Here is a tiny trained network, its code and every weight. The questions are about switching its units off for an input and a class, where a switched-off unit gives its printed mean instead of its output.

import numpy as np


def w(rows, s, z=0):
    codes = np.array(rows[::2]) - 128.0
    scale = np.full(codes.shape[1], s)
    scale[-1] = z or s
    return codes * scale


def f(y):
    return np.maximum(y, 0)


def log_softmax(a):
    a = a - a.max(-1, keepdims=True)
    return a - np.log(np.exp(a).sum(-1, keepdims=True))


def net(x, mask):
    res = np.array(x, float).reshape(1, 8) / 4 @ E
    y = f(res @ A[0][:, :-1].T + A[0][:, -1])
    res = res + np.where(mask, y, B[0][:, -1]) @ B[0][:, :-1]
    return log_softmax(res[-1] @ U[:, :-1].T + U[:, -1])


A, B = {}, {}
E = w([
[105,34,94,148,123],'x0',
[114,78,197,252,135],'x1',
[3,86,78,55,130],'x2',
[139,144,207,114,45],'x3',
[156,193,111,196,218],'x4',
[161,110,149,169,100],'x5',
[116,77,102,82,100],'x6',
[149,93,134,152,140],'x7',
],0.0057)
A[0] = w([
[109,128,123,128,18,181],'neuron 0',
[112,123,133,166,2,208],'neuron 1',
[114,121,163,123,36,190],'neuron 2',
[71,107,42,140,133,198],'neuron 3',
[161,184,207,164,121,237],'neuron 4',
[118,105,180,112,21,171],'neuron 5',
[141,200,122,191,131,158],'neuron 6',
[128,98,131,111,65,143],'neuron 7',
[84,140,51,89,134,182],'neuron 8',
[131,90,68,144,235,235],'neuron 9',
[132,172,40,90,166,174],'neuron 10',
[122,61,211,140,21,241],'neuron 11',
[73,166,190,86,169,144],'neuron 12',
[99,54,116,102,127,236],'neuron 13',
[184,151,161,129,182,186],'neuron 14',
[94,137,124,10,213,201],'neuron 15',
[225,186,169,198,96,251],'neuron 16',
[173,199,161,167,137,185],'neuron 17',
],0.0099,0.0031)
B[0] = w([
[154,79,78,54,99,187],'neuron 0',
[170,65,136,50,156,195],'neuron 1',
[193,78,97,21,125,190],'neuron 2',
[108,111,87,161,64,195],'neuron 3',
[160,156,198,96,219,221],'neuron 4',
[163,83,84,50,143,202],'neuron 5',
[90,128,193,153,174,188],'neuron 6',
[181,143,90,56,103,172],'neuron 7',
[115,200,59,169,29,200],'neuron 8',
[82,85,132,234,92,207],'neuron 9',
[120,213,105,165,124,196],'neuron 10',
[164,60,106,70,155,230],'neuron 11',
[115,157,102,118,134,158],'neuron 12',
[141,145,2,148,116,200],'neuron 13',
[116,172,192,168,171,188],'neuron 14',
[110,205,107,149,35,216],'neuron 15',
[109,133,222,130,242,254],'neuron 16',
[114,167,237,178,207,208],'neuron 17',
],0.0066,0.0088)
U = w([
[215,56,84,1,134,86],'0',
[122,205,89,138,52,92],'1',
[127,55,91,193,132,253],'2',
[140,135,203,152,224,38],'3',
],0.0098,0.00063)

Each question gives the input, the list of numbers given to net, and the class t.
The units are the neurons (one row each of A and B). Each row of codes is followed by its name. A weight is (code - 128) times the scale printed after its matrix; where a second scale follows, it is the last column's (A, B and U).
mask holds one flag per neuron, in row order. A switched-off neuron (its flag False) gives its mean, the last column of its row in B, instead of its output. The means were averaged over made-up inputs and are rounded, as every weight is.
A unit's drop is (log p(t) with every unit on - log p(t) with that unit switched off) / (log p(t) with every unit on - log p(t) with every unit switched off).
The circuit of an input: a set's keep is (log p(t) with only the set's units on - log p(t) with every unit switched off) / (log p(t) with every unit on - log p(t) with every unit switched off). Starting from the 12 units with the biggest drops (on a tie, the unit counted first), units are removed one at a time, each time the one whose removal leaves the highest keep (on an exact tie, the one counted first), for as long as the keep stays at least 0.8.
units of the circuit, in order: the units of the circuit, biggest drop first
top k neurons: the k neurons with the biggest drops, biggest first
drop of u: that unit's drop, to one decimal
input [-6,-2,3,-6,-8,1,8,-7], class 1: units of the circuit, in order => (neuron 15; neuron 8)
input [3,5,0,-7,4,0,-1,-8], class 2: top 3 neurons => (neuron 9; neuron 16; neuron 4)
input [2,1,2,-8,3,7,-3,-7], class 2: top 2 neurons => (neuron 9; neuron 15)
input [4,-3,0,1,-5,-7,-8,-2], class 1: units of the circuit, in order => (neuron 11; neuron 15; neuron 16)
input [-1,4,1,-8,-1,-3,-8,-3], class 2: units of the circuit, in order => (neuron 16; neuron 9)
input [-3,-8,8,5,-5,-3,-1,-1], class 1: units of the circuit, in order => (neuron 15)
input [0,5,8,1,5,0,-7,1], class 2: units of the circuit, in order => (neuron 16; neuron 9)
input [-8,0,5,-6,-8,2,7,-7], class 1: top 2 neurons => (neuron 15; neuron 8)
input [5,2,6,-5,6,-3,7,1], class 1: top 2 neurons => (neuron 8; neuron 15)
input [3,0,-4,-4,1,-4,2,0], class 2: top 3 neurons => (neuron 4; neuron 9; neuron 16)
input [-8,-6,5,3,-2,1,-4,1], class 1: drop of neuron 11 => 0.1
input [5,-4,7,-6,8,0,8,-2], class 1: drop of neuron 11 => 0.0
